The symbols move the items like this.
from | z w a r
lm | mn lj qn jd
pm | dn tj bh fr
zs | ng dg rt zg
dd | rp tr fr hs
qq | mg rt zz ng
dn | hs gp tr pm
zg | zs gq sz zz
bh | tr fj mj gp
sg | mj qs pc fj
gq | dg pp qb jf
mp | fs fh lh tt
tm | ql hs rp lh
jg | dq zz zs mg
mh | qf qn pz mn
pp | qm lh ql fs
jb | jf mp pp gr
rm | th pz lm qf
jd | lm dp mc pz
ng | qq sz dh zs
dg | sz qm gr gq
rp | fh gj pm dd
bd | fj rm qs ph
tj | gp ph fj nf
dp | lj ng mg hd
mn | mh mc mr lm
nf | tj pc bd mj
pz | jd hd lj mr
fr | pm nf gp gj
sz | rt qb jb dg
pc | ph mh rm bq
fs | pp ml tm mp
qs | bq lm mh th
mj | nf bq ph sg
th | qs jd mn rm
qb | gr ql mp qm
gj | fr mj tj tr
dh | zz jb gq rt
qm | qb tm tt pp
gr | jb tt fs qb
rt | dh gr jf sz
gp | bh bd sg tj
lj | mc qq jg dp
hs | dd bh gj dn
zz | zg jf dg dh
tr | gj sg nf bh
ph | bd qf th pc
mg | jg dh zg qq
dq | hd zg ng jg
ql | tt dd fh tm
tt | mp rp ml ql
hd | dp zs qq dq
qn | mr jg hd mc
qf | rm mr jd mh
fh | ml fr dn rp
mc | qn mg dq lj
fj | sg th bq bd
bq | pc mn qf qs
jf | gq fs qm jb
mr | pz dq dp qn
lh | tm dn dd ml
ml | lh pm hs fh

The rows follow the links: the fewer symbols apart two items are, the more alike their rows tend to be.

Each row is also shifted at random along 5 hidden directions that mean nothing.

Some items, each with a row of numbers:
dh	[  39  -37  -53  -25   28   52   64   26   32    9  -33   -2   41   44   23   22   43  -20  -18   38   26  -31  -21  -48   38  -11   40  -51    4   54   13   44    8   14   51  -31  -45  -10   20  -58  -10  -33  -19    6   -4  -43  -43   49   36]
jb	[ -19   81  -18  -31   -7   57   27  -35  -33  -72  -30  -43   30  -55   13   44  -34   26   49   -8    1  -43    5  -33  -56   53   15   14   13  -29    0   -5  -13  -19   46    4   30   36  -21    5    3   10   12  -50   31   -4   53  -32  -51]
dq	[  21  -19   69   47  -31  -84  -31  -11  -24   43   44   40  -37  -11  -37  -66  -20   -3    9  -32   -9   48   21   58   -2   -3  -64   42  -12  -40   -9  -36   34  -18  -71   33   26  -16   -7  -19   -9   87   22   21   -3   35    2  -27   20]
sz	[ 112    1  -58  -47   20   78   24   -1   26  -35  -56  -14  -56    4   18   21   39  -21  -18   11    0   39  -13  -47    7    5   28    1   -5   36  -14   29   -3   15   62  -44  -53  -24   13   12  -27  -11  -49  -23  -21  -24  -36   39   23]
pc	[ -96  -72   28   24    8  -64  -26   35    4   57   33   50   -8   52  -20  -37   22  -23  -39   14    7   11  -18   30   55  -41   -6   11   -7   15  -37    9    0    0  -50   -2  -16  -33   24   12   -7   24   13   41  -25    4  -23   21   27]
qn	[  -3   79   -1    1  -15   24  -19  -34  -20  -47    3  -51   47  -61   13   45  -55   46   43  -22  -22  -40   18   -2  -60   29    0  -19   18  -41   45  -27  -26    4    5   26   49   54  -29   36   35  -60   14  -28   33   15   59  -46  -69]
tj	[  75   56   36    7  -25  -25  -31  -33  -39  -36   14  -11  -12  -59  -12   -2  -49   25   35  -31  -20   -1   14   22  -50   28  -26   46   -1  -57  -17  -32  -13  -25  -25   23   48   22  -23   42    9   40   28  -24   13   30   63  -50  -51]
fj	[ -56  -18   69   34  -24  -96   45   -9  -37   10   37   50   60   13  -56  -59  -19  -12   17   24   22  -19   11   35    4   31  -25    2    5  -53  -84    3   49  -71  -51   42   37  -39   35   -8    1   57   62   -6   37   15   36  -29   -7]
ph	[ 169  -72   56   55  -12  -91   32   28  -12   76   52   55   60   51  -35  -60    2  -20   -1   18   29  -27   -2   39   48  -20  -22  -11    0   -6  -17    1   48  -28  -62   29   14  -27   15  -84   -6   66   48   47    6    0  -16    7   46]
mc	[  92   56   31   10  -28  -11  -22  -39  -51  -20   12   -9  -30  -61   -8  -10  -45   23   57  -46   -5    3   19   19  -57   28  -38   85   -8  -51    8  -44    2  -21  -16   25   45   34  -53  -42  -12  127   31  -13   14   28   43  -50  -21]
qb	[ -47   77   14   14  -23    8  -52  -36  -12  -28   12  -44   -1  -66   18   32  -52   48   32  -43  -32   -5   24   17  -62   16  -21   -7   11  -41   63  -45  -27   17  -14   28   49   56  -36   48   36  -58    1  -15   17   27   46  -45  -61]
fh	[  76  -77  -14    1   16  -11   64   31   20   42  -11   49    0   64  -17  -41   55  -47  -28   37   29   17  -18  -13   59   -9    7  -13  -10   39  -43   37   45  -11   12  -20  -54  -61   38  -74  -36   50   -8   20  -15  -30  -62   47   72]
qm	[   6   58   41    5  -25  -29  -36  -33  -46  -36   17  -11   -8  -54  -17   -6  -53   26   28  -25  -22   -4   13   27  -49   28  -21   52    3  -61  -26  -30  -12  -29  -30   25   54   21  -16   62   16   39   31  -24   15   33   67  -55  -62]
gp	[  17   71   15   -5  -17   13  -44  -35  -47  -38   -1  -29  -30  -70    7   16  -51   35   44  -41  -17   -9   14   11  -61   22  -18   80   -5  -43   11  -39  -31   -8   -3   19   42   44  -50   17   -3   78   21  -25    9   28   58  -50  -47]
th	[ 187  -68  -20  -11   32    0   -3   46   40   30   -1   21    6   66    1    1   49  -24  -57   39   14   -2  -27  -11   63  -39   37  -33    1   56  -26   44  -15   18    1  -27  -47  -39   44   32   -2  -64  -23   26  -29  -21  -45   50   27]
dg	[   5   29  -63  -55   18   95   -5   -4    1  -51  -56  -37  -66  -18   33   43   17   -2    2  -11   -3   11  -19  -48  -13    3   29   55  -10   26    7   14  -33   22   71  -38  -36   15  -28   -8  -30   49  -36  -23  -24  -18  -10   13    8]
ng	[  72  -75   26   10   18  -62  -25   40   10   39   21   54  -11   61  -34  -36   30  -32  -57   33   13   17  -27   25   67  -39    8   18  -12   24  -81   31   -7  -15  -42  -13  -27  -62   51   63   -7    5   10   31  -36    2  -19   27   19]
tm	[  47  -65   53   29   -1  -87    3   24    4   37   38   58   22   52  -50  -54   15  -26  -45   36    8   16   -5   37   50  -17   -9  -26    1   -7  -81   21   22  -39  -57    8   -3  -66   65   57   13  -32   27   20   -6    9   -6    7    9]
jg	[   5  -35   62   45  -11  -94  -34   19  -16   47   54   36   34   23  -28  -40  -19    2   -8    2   -3   -9    5   53   18  -22  -24   -1    3  -24  -24  -14    7  -20  -76   32   31  -11   17   28   20    3   41   33   -2   25   17  -18  -10]
lm	[  78   40  -56  -52   10   80   50  -23   24  -71  -61  -34  -20  -14   10   34   22  -10   -6   25   -9   22   -2  -53  -22   43   35  -43    6   11  -21   30   10    0   72  -35  -33  -18   29   50    4  -85  -46  -49   11  -22   -9   18  -13]
mn	[  -4   16  -59  -61   21   84   52   -6    2  -49  -68  -14  -40   -3   15   20   35  -24    4   13   15    6  -21  -59   -3   23   33   40  -12   27  -30   34    1   -3   78  -41  -43  -19    2  -34  -44   70  -31  -33  -10  -34  -16   26   22]
nf	[ -79   46   43   26  -38  -34   23  -45  -41  -16   19    3    7  -50  -28  -34  -39    9   47  -22   -6   15   35   25  -49   49  -47   16   -1  -65   -4  -33   46  -37  -29   35   47    6  -14  -29    3   62   27  -23   33   26   32  -47  -13]
zs	[-121  -69  -10   10   27  -15   -1   61   13   60   17   22   57   68   16    3   28   -7  -27   22   28  -63  -26    0   58  -57   26   -3    2   51   14   25  -28   19  -11   -5  -18    6    0  -62   -9   20   27   49  -21  -27  -25   35   31]

Start, symbols taken left to right, then the item you end at.
Answers are names.
[ -44    3  -63  -47   40   77    3   35   10  -27  -40  -33   39   26   43   67   24    8  -13   26   16  -76  -39  -52   18  -25   72    9    9   56    3   40  -65   25   62  -36  -28   28   -7    5   -2  -23   -5   -2  -18  -36    5   24  -19]
z z a w => lj
[ -69  -26  -58  -40   21   60   49    5   46  -10  -50    0  -44   28   12    5   55  -36  -34   28    6   44  -12  -46   31    2   28  -37   -4   49   -5   38   25   22   57  -41  -66  -38   28  -12  -20  -44  -56  -11  -15  -33  -63   52   52]
w z z r => pz
[  97   73  -24   12  -25   54   22  -38   -4  -10   -9  -60   25  -62   43   36  -40   39   65  -42  -10  -25   32  -17  -65   28  -23  -32    8  -20  129  -43   15   35   28   22   35   78  -70 -100    7  -12  -10  -11   37   -4    6  -25   -4]
z a w a => zz
[ -23   20   55   40  -40  -60  -14  -39  -15    2   29   17  -30  -39  -35  -44  -32    6   13  -21  -25   59   37   46  -33   29  -57   -9   -1  -55    0  -40   46  -21  -50   34   33  -12    6   30   18   -7    5   -6   20   40   12  -35  -13]
z z a => fj
[-123  -54   46   45   -3  -75  -37   31   -7   62   49   40   16   33  -15  -35   -8   -1  -12   -4    8  -12   -3   47   31  -41  -21   16   -6   -1   -1  -10   -1   -1  -65   21   16   -6   -4  -19    3   37   33   50  -10   16   -4   -1   17]
z a a => rt
[-104   22   56   36  -40  -69   12  -45   -1  -10   29   18   -4  -31  -44  -46  -24   -2   -1   -3  -25   65   38   42  -28   41  -50  -62    8  -63  -24  -26   62  -35  -50   35   33  -32   38   76   34  -79   -3  -27   33   34   13  -29  -24]
a r z r => lh
[ -85  -63  -23   -6   33    2   24   48   22   28   -9   20   32   65    7    4   41  -23  -35   37   30  -34  -31  -19   56  -32   42  -18    0   52  -26   44  -12    4   16  -24  -37  -23   27  -20  -13   -9    2   25  -18  -31  -35   40   29]
r r w z => jf
[ -19   49  -59  -29   -4   98   18  -33   24  -31  -51  -48  -68  -44   40   31    8    3   24  -34  -15   48   14  -42  -40   21   -5   -6   -7   17   89  -16   16   48   64  -24  -26   34  -41  -61  -17   -3  -67  -27   -1  -14  -40   15   30]
w w => lh
[-137  -41   45   54   -5  -78  -53   28    9   69   65   19   51   29   -4  -16  -18   15  -20   -6   -7  -23    6   57   27  -50  -17  -35    6   -1   36  -21  -13   20  -73   31   26   14   -4   10   29  -49   29   49   -3   15    0   -3   -4]
w r z => dd
[  82  -14  -64  -27   36   75   -3   35   30   13  -27  -32   23   26   53   57   25    6  -12   11   14  -52  -25  -42   27  -37   49  -18    5   64   63   24  -47   52   48  -29  -28   41  -24  -46   -4  -34  -18   21  -18  -35  -27   39   14]
z z z r => zz
[   4  -50   58   62  -20  -86   22   16  -24   77   53   51   36   25  -25  -65  -11  -11   20   -8   22   -7   13   47   23  -13  -44   20  -11  -19   13  -22   49  -18  -58   35   26   -4  -16 -122  -14  116   45   48   12    7  -10  -10   49]
w z w w => dp
[ -16  -74   25   22   12  -59  -31   46    5   61   33   47   -4   55  -19  -36   21  -21  -35   12   14   -1  -22   29   58  -55   -2   34  -11   26  -33   10  -12   -1  -43   -3  -20  -27   17  -10  -13   53   18   47  -33    2  -21   20   33]
r r z => ml
[  65  -23   64   53  -15  -99  -31   13    0   39   61   25   72   17  -34  -24  -22   13  -19   16   -8  -23    8   54   12  -17  -17  -65   21  -30  -17  -11    7  -17  -75   42   44   -9   36   76   50 -109   39   24   20   23   28  -21  -41]
w w => gj
[   9    2   54   59  -27  -76  -52   -6    0   44   60    4   37  -18   -6  -17  -41   30    7  -26  -22    2   29   59  -15  -19  -46  -44    9  -37   55  -45    3   11  -75   46   46   30  -15   27   41  -68   18   26   15   34   20  -33  -23]
r w r => rm
